Here is a tiny trained network, its code and every weight. The questions are about switching its units off for an input and a class, where a switched-off unit gives its printed mean instead of its output.

import numpy as np


def w(rows, s, z=0):
    codes = np.array(rows[::2]) - 128.0
    scale = np.full(codes.shape[1], s)
    scale[-1] = z or s
    return codes * scale


def f(y):
    return np.maximum(y, 0)


def log_softmax(a):
    a = a - a.max(-1, keepdims=True)
    return a - np.log(np.exp(a).sum(-1, keepdims=True))


def net(x, mask):
    res = np.array(x, float).reshape(1, 8) / 4 @ E
    y = f(res @ A[0][:, :-1].T + A[0][:, -1])
    res = res + np.where(mask, y, B[0][:, -1]) @ B[0][:, :-1]
    return log_softmax(res[-1] @ U[:, :-1].T + U[:, -1])


A, B = {}, {}
E = w([
[106,73,153,153,170,179,129,131,121,158],'x0',
[128,142,125,149,94,63,126,61,146,113],'x1',
[79,178,155,23,152,137,85,167,186,41],'x2',
[178,121,125,87,139,114,125,115,152,85],'x3',
[141,101,135,131,153,182,104,163,83,156],'x4',
[95,199,1,138,223,235,70,101,125,127],'x5',
[113,118,100,24,90,107,229,121,97,64],'x6',
[197,188,145,120,229,77,170,176,109,83],'x7',
],0.0075)
A[0] = w([
[121,103,42,97,144,179,149,79,143,140,122],'N1',
[125,73,180,172,140,177,100,137,122,106,246],'N2',
[142,139,197,202,154,128,163,153,174,88,192],'N3',
[146,114,71,102,165,129,128,140,177,127,4],'N4',
[75,97,118,64,2,182,94,91,68,68,145],'N5',
[168,154,119,70,137,115,167,142,73,96,52],'N6',
[113,181,63,156,120,200,141,82,84,84,171],'N7',
[128,177,88,105,205,127,191,102,135,165,128],'N8',
[142,162,124,135,163,164,86,65,143,157,74],'N9',
[135,106,59,114,98,155,115,120,112,89,80],'N10',
[79,109,211,134,98,55,154,189,158,165,252],'N11',
],0.009,0.0023)
B[0] = w([
[92,147,103,89,215,47,135,152,166,47,195],'N1',
[188,202,78,58,92,79,106,91,71,150,197],'N2',
[127,187,140,118,72,62,88,240,47,77,194],'N3',
[126,152,129,11,234,123,178,169,155,126,154],'N4',
[158,80,47,145,170,117,254,149,84,158,232],'N5',
[157,170,104,107,87,228,82,94,135,119,194],'N6',
[136,94,88,127,223,83,55,154,194,127,215],'N7',
[92,232,113,117,211,182,38,97,170,150,197],'N8',
[111,195,116,170,131,134,86,116,149,190,181],'N9',
[121,101,143,187,134,153,106,154,181,70,164],'N10',
[205,138,90,22,86,110,103,108,45,159,254],'N11',
],0.0074,0.0084)
U = w([
[187,162,112,60,34,136,101,129,139,135,252],'0',
[30,190,30,164,194,201,69,60,253,130,118],'1',
[163,139,199,173,104,36,45,224,96,22,137],'2',
[107,203,163,193,241,117,32,149,234,131,4],'3',
[118,38,109,66,54,211,240,66,124,99,17],'4',
[54,93,34,205,226,103,118,194,232,43,106],'5',
],0.0056,0.0023)

Each question gives the input, the list of numbers given to net, and the class t.
The units are the neurons (one row each of A and B). Each row of codes is followed by its name. A weight is (code - 128) times the scale printed after its matrix; where a second scale follows, it is the last column's (A, B and U).
mask holds one flag per neuron, in row order. A switched-off neuron (its flag False) gives its mean, the last column of its row in B, instead of its output. The means were averaged over made-up inputs and are rounded, as every weight is.
A unit's drop is (log p(t) with every unit on - log p(t) with that unit switched off) / (log p(t) with every unit on - log p(t) with every unit switched off).
The circuit of an input: a set's keep is (log p(t) with only the set's units on - log p(t) with every unit switched off) / (log p(t) with every unit on - log p(t) with every unit switched off). Starting from all 11 units, units are removed one at a time, each time the one whose removal leaves the highest keep (on an exact tie, the one counted first), for as long as the keep stays at least 0.8.
units of the circuit, in order: the units of the circuit, biggest drop first
most important unit: the unit with the biggest drop
k most important neurons: the k neurons with the biggest drops, biggest first
drop of u: that unit's drop, to one decimal
input [4,4,-7,0,0,7,2,-4], class 5: most important unit	N1
input [8,5,7,3,7,1,7,3], class 1: 2 most important neurons	(N6; N11)
input [7,7,0,4,7,8,1,-8], class 5: units of the circuit, in order	(N1; N5)
input [6,-4,-7,5,-3,2,4,-1], class 5: units of the circuit, in order	(N1; N11)
input [-8,-1,-8,8,8,1,1,-1], class 5: units of the circuit, in order	(N11; N2)
input [-2,5,2,-7,1,3,5,6], class 1: units of the circuit, in order	(N8; N3)
input [-3,4,1,1,-1,1,6,3], class 1: units of the circuit, in order	(N11; N6; N8)
input [-6,4,-7,1,5,0,1,-7], class 4: 2 most important neurons	(N5; N8)
input [0,3,0,-2,5,-8,5,-2], class 4: units of the circuit, in order	(N5; N7)
input [-7,2,-5,6,6,4,7,8], class 1: units of the circuit, in order	(N6; N8)
input [-1,-8,3,4,2,4,5,-1], class 5: units of the circuit, in order	(N1; N11)
input [7,-1,-4,5,-7,0,-2,3], class 2: units of the circuit, in order	(N3; N5)
input [5,8,0,1,2,4,6,6], class 1: 3 most important neurons	(N8; N6; N3)
input [-1,8,7,-7,3,-4,8,-5], class 4: units of the circuit, in order	(N5)
input [2,-8,7,-1,0,1,7,6], class 1: units of the circuit, in order	(N6; N8)
input [8,-1,3,5,7,8,6,-8], class 5: 2 most important neurons	(N1; N5)
input [5,-6,-2,-6,5,0,-3,-2], class 0: 3 most important neurons	(N2; N8; N7)
input [6,6,-1,0,1,6,2,-2], class 5: 4 most important neurons	(N1; N7; N6; N11)
input [7,-4,4,-6,3,-7,-7,-8], class 0: 2 most important neurons	(N2; N11)
input [4,3,-6,8,-5,1,3,0], class 5: most important neuron	(N11)
input [5,-5,6,3,5,3,8,-4], class 5: 2 most important neurons	(N1; N5)
input [-5,7,2,-6,-6,0,5,-6], class 4: drop of N1	0.0
input [-3,5,4,3,-3,3,1,-8], class 5: drop of N5	0.2
input [-8,7,2,-1,-5,-2,7,-6], class 4: drop of N5	0.4
